Below are the code and all the weights of a small trained network. Each question names an input and a class and asks about switching units off, where a switched-off unit gives its printed mean instead of its output.

import numpy as np


def w(rows, s, z=0):
    codes = np.array(rows[::2]) - 128.0
    scale = np.full(codes.shape[1], s)
    scale[-1] = z or s
    return codes * scale


def f(y):
    return np.maximum(y, 0)


def log_softmax(a):
    a = a - a.max(-1, keepdims=True)
    return a - np.log(np.exp(a).sum(-1, keepdims=True))


def net(x, mask):
    res = np.array(x, float).reshape(1, 4) / 4 @ E
    y = f(res @ A[0][:, :-1].T + A[0][:, -1])
    res = res + np.where(mask, y, B[0][:, -1]) @ B[0][:, :-1]
    return log_softmax(res[-1] @ U[:, :-1].T + U[:, -1])


A, B = {}, {}
E = w([
[183,98,14,167,142,90],'x0',
[108,132,97,160,2,216],'x1',
[70,243,93,194,146,105],'x2',
[23,105,69,47,146,137],'x3',
],0.0059)
A[0] = w([
[127,115,121,126,96,135,120],'N1',
[84,109,99,87,132,130,95],'N2',
[104,165,111,140,131,118,96],'N3',
[153,35,148,100,117,139,118],'N4',
[156,119,180,113,246,82,90],'N5',
[95,175,111,161,150,132,81],'N6',
[170,81,7,159,143,93,103],'N7',
[219,155,166,189,113,124,136],'N8',
[125,133,132,127,113,137,117],'N9',
[183,139,158,155,119,139,93],'N10',
[66,150,241,104,110,134,94],'N11',
[138,67,142,116,123,143,100],'N12',
[116,133,151,118,123,127,254],'N13',
[150,145,123,125,90,151,114],'N14',
[138,85,138,113,121,131,96],'N15',
[38,90,62,69,145,145,118],'N16',
[149,42,146,87,119,141,109],'N17',
[129,122,129,150,98,147,106],'N18',
[107,197,115,151,133,111,75],'N19',
[114,121,114,155,36,173,97],'N20',
[119,131,116,142,55,169,85],'N21',
[96,200,99,161,148,125,127],'N22',
[98,133,187,116,122,136,94],'N23',
],0.012,0.0057)
B[0] = w([
[120,138,105,123,136,113,156],'N1',
[136,76,159,98,102,99,173],'N2',
[160,155,143,121,117,107,156],'N3',
[154,206,138,156,98,100,214],'N4',
[66,135,37,39,141,83,249],'N5',
[180,163,148,110,118,90,167],'N6',
[150,140,120,65,94,254,217],'N7',
[96,46,184,123,63,115,244],'N8',
[125,129,117,116,133,128,142],'N9',
[137,85,175,113,103,101,178],'N10',
[201,107,122,54,135,209,242],'N11',
[160,169,140,129,125,99,171],'N12',
[44,154,69,232,16,195,254],'N13',
[107,122,112,97,126,107,166],'N14',
[156,158,137,121,122,107,156],'N15',
[115,40,187,128,70,88,233],'N16',
[160,202,153,144,106,95,209],'N17',
[116,124,123,96,150,106,159],'N18',
[180,167,154,106,119,87,171],'N19',
[90,132,71,63,161,84,222],'N20',
[106,132,88,66,169,91,196],'N21',
[154,195,141,144,68,101,203],'N22',
[173,112,129,85,130,162,179],'N23',
],0.025,0.0061)
U = w([
[184,244,156,132,103,58,97],'0',
[72,131,21,64,160,71,117],'1',
[110,29,200,121,93,90,152],'2',
[186,135,102,77,128,254,129],'3',
[62,148,81,211,104,171,253],'4',
[121,129,124,161,163,134,89],'5',
],0.0074,0.0045)

Each question gives the input, the list of numbers given to net, and the class t.
The units are the neurons (one row each of A and B). Each row of codes is followed by its name. A weight is (code - 128) times the scale printed after its matrix; where a second scale follows, it is the last column's (A, B and U).
mask holds one flag per neuron, in row order. A switched-off neuron (its flag False) gives its mean, the last column of its row in B, instead of its output. The means were averaged over made-up inputs and are rounded, as every weight is.
A unit's drop is (log p(t) with every unit on - log p(t) with that unit switched off) / (log p(t) with every unit on - log p(t) with every unit switched off).
The circuit of an input: a set's keep is (log p(t) with only the set's units on - log p(t) with every unit switched off) / (log p(t) with every unit on - log p(t) with every unit switched off). Starting from the 12 units with the biggest drops (on a tie, the unit counted first), units are removed one at a time, each time the one whose removal leaves the highest keep (on an exact tie, the one counted first), for as long as the keep stays at least 0.8.
circuit, biggest first: the units of the circuit, biggest drop first
unit that matters most: the unit with the biggest drop
k most important neurons: the k neurons with the biggest drops, biggest first
drop of u: that unit's drop, to one decimal
input [3,1,-7,-7], class 0: unit that matters most => N4
input [4,-2,2,4], class 2: 2 most important neurons => N16; N11
input [-7,1,0,8], class 2: 3 most important neurons => N16; N7; N2
input [-6,-5,-5,-4], class 3: 2 most important neurons => N11; N20
input [-4,5,0,3], class 1: 2 most important neurons => N20; N7
input [-8,6,4,4], class 3: 2 most important neurons => N11; N5
input [0,-2,5,6], class 2: 4 most important neurons => N16; N4; N17; N2
input [-6,0,-1,-4], class 3: 2 most important neurons => N11; N16
input [3,7,8,7], class 0: 2 most important neurons => N22; N5
input [8,5,3,-4], class 3: 2 most important neurons => N7; N5
input [-3,1,-7,-7], class 0: 2 most important neurons => N4; N17
input [-6,7,-6,-1], class 1: 2 most important neurons => N20; N21
input [-6,3,-6,2], class 0: 3 most important neurons => N17; N4; N7
input [-4,1,6,-7], class 2: circuit, biggest first => N8
input [8,7,1,6], class 3: 3 most important neurons => N7; N5; N8
input [-3,3,5,1], class 0: 2 most important neurons => N5; N22
input [1,6,-5,-5], class 1: 3 most important neurons => N20; N21; N16
input [-5,-8,-2,-1], class 1: drop of N5 => 3.3
input [7,1,7,8], class 2: drop of N17 => 0.2
input [5,0,8,-1], class 0: drop of N17 => 0.0
input [-1,-7,4,-5], class 1: drop of N5 => 2.7
input [8,-1,0,2], class 3: circuit, biggest first => N7
